Here is a tiny trained network, its code and every weight. The questions are about switching its units off for an input and a class, where a switched-off unit gives its printed mean instead of its output.

import numpy as np


def w(rows, s, z=0):
    codes = np.array(rows[::2]) - 128.0
    scale = np.full(codes.shape[1], s)
    scale[-1] = z or s
    return codes * scale


def f(y):
    return y / 2 * (1 + np.tanh(0.7978845608 * (y + 0.044715 * y**3)))


def log_softmax(a):
    a = a - a.max(-1, keepdims=True)
    return a - np.log(np.exp(a).sum(-1, keepdims=True))


def net(x, mask):
    res = np.array(x, float).reshape(1, 8) / 4 @ E
    y = f(res @ A[0][:, :-1].T + A[0][:, -1])
    res = res + np.where(mask, y, B[0][:, -1]) @ B[0][:, :-1]
    return log_softmax(res[-1] @ U[:, :-1].T + U[:, -1])


A, B = {}, {}
E = w([
[135,230,24,119,154],'x0',
[31,138,118,206,83],'x1',
[114,57,42,155,36],'x2',
[84,220,197,72,78],'x3',
[111,140,149,108,224],'x4',
[153,98,173,242,46],'x5',
[2,74,115,68,159],'x6',
[127,152,158,165,122],'x7',
],0.006)
A[0] = w([
[129,115,181,119,110,128],'n0',
[119,134,131,152,156,146],'n1',
[75,181,166,81,153,177],'n2',
[147,151,174,118,119,80],'n3',
[184,227,69,81,158,159],'n4',
[52,143,122,180,192,110],'n5',
[132,160,142,124,179,202],'n6',
[112,88,208,68,142,219],'n7',
[130,163,53,131,207,178],'n8',
[62,197,178,44,143,192],'n9',
[135,91,70,123,188,97],'n10',
[156,151,30,84,76,254],'n11',
[182,228,93,79,203,197],'n12',
[110,149,142,83,168,119],'n13',
[151,51,185,76,139,140],'n14',
[73,182,120,126,110,193],'n15',
[129,157,170,124,41,163],'n16',
[145,9,212,59,153,78],'n17',
[69,75,140,120,86,198],'n18',
[148,70,175,92,147,117],'n19',
[182,106,74,178,95,191],'n20',
[113,150,181,106,138,111],'n21',
],0.011,0.0041)
B[0] = w([
[216,122,131,142,135,158],'n0',
[106,130,148,136,118,139],'n1',
[115,182,137,64,143,216],'n2',
[158,111,135,159,97,144],'n3',
[122,103,129,39,144,226],'n4',
[55,130,122,145,200,175],'n5',
[135,159,174,104,108,182],'n6',
[194,64,121,89,120,228],'n7',
[150,94,159,125,144,205],'n8',
[116,189,155,42,129,254],'n9',
[122,93,155,146,150,164],'n10',
[104,78,59,21,117,224],'n11',
[141,173,191,24,158,252],'n12',
[126,173,152,115,94,174],'n13',
[167,63,83,92,129,193],'n14',
[146,100,144,82,123,191],'n15',
[200,221,174,147,98,204],'n16',
[100,9,38,99,121,219],'n17',
[198,135,180,76,186,211],'n18',
[160,70,92,114,111,170],'n19',
[103,176,107,63,91,213],'n20',
[160,101,137,116,116,160],'n21',
],0.015,0.0076)
U = w([
[122,157,86,158,124,24],'0',
[183,203,164,206,94,37],'1',
[66,142,198,205,254,19],'2',
[145,75,97,135,186,136],'3',
[158,157,158,49,172,255],'4',
],0.0083,0.0024)

Each question gives the input, the list of numbers given to net, and the class t.
The units are the neurons (one row each of A and B). Each row of codes is followed by its name. A weight is (code - 128) times the scale printed after its matrix; where a second scale follows, it is the last column's (A, B and U).
mask holds one flag per neuron, in row order. A switched-off neuron (its flag False) gives its mean, the last column of its row in B, instead of its output. The means were averaged over made-up inputs and are rounded, as every weight is.
A unit's drop is (log p(t) with every unit on - log p(t) with that unit switched off) / (log p(t) with every unit on - log p(t) with every unit switched off).
The circuit of an input: a set's keep is (log p(t) with only the set's units on - log p(t) with every unit switched off) / (log p(t) with every unit on - log p(t) with every unit switched off). Starting from the 12 units with the biggest drops (on a tie, the unit counted first), units are removed one at a time, each time the one whose removal leaves the highest keep (on an exact tie, the one counted first), for as long as the keep stays at least 0.8.
circuit, biggest first: the units of the circuit, biggest drop first
top k neurons: the k neurons with the biggest drops, biggest first
drop of u: that unit's drop, to one decimal
input [-6,4,-7,-1,3,-1,4,-6], class 3: circuit, biggest first : n17; n12
input [6,-6,8,-7,-5,2,4,8], class 3: top 4 neurons : n12; n9; n16; n2
input [8,-2,7,-8,-6,6,-2,3], class 0: circuit, biggest first : n12; n18; n7
input [-7,-3,-1,6,-2,8,3,-6], class 3: circuit, biggest first : n17; n12; n9
input [-8,-1,-8,-1,4,2,4,0], class 3: circuit, biggest first : n17; n12
input [-5,3,6,-2,-2,-8,0,7], class 3: top 2 neurons : n12; n9
input [-8,2,7,3,3,-8,-6,2], class 3: top 2 neurons : n12; n9
input [-2,1,-3,7,-7,8,3,6], class 1: top neuron : n16
input [-3,3,0,-8,-4,7,-1,5], class 1: drop of n11 : 0.1
input [1,-1,6,-5,-2,0,-4,7], class 0: drop of n12 : 0.3
input [-5,-3,6,-4,-2,-1,0,4], class 3: drop of n12 : 0.1
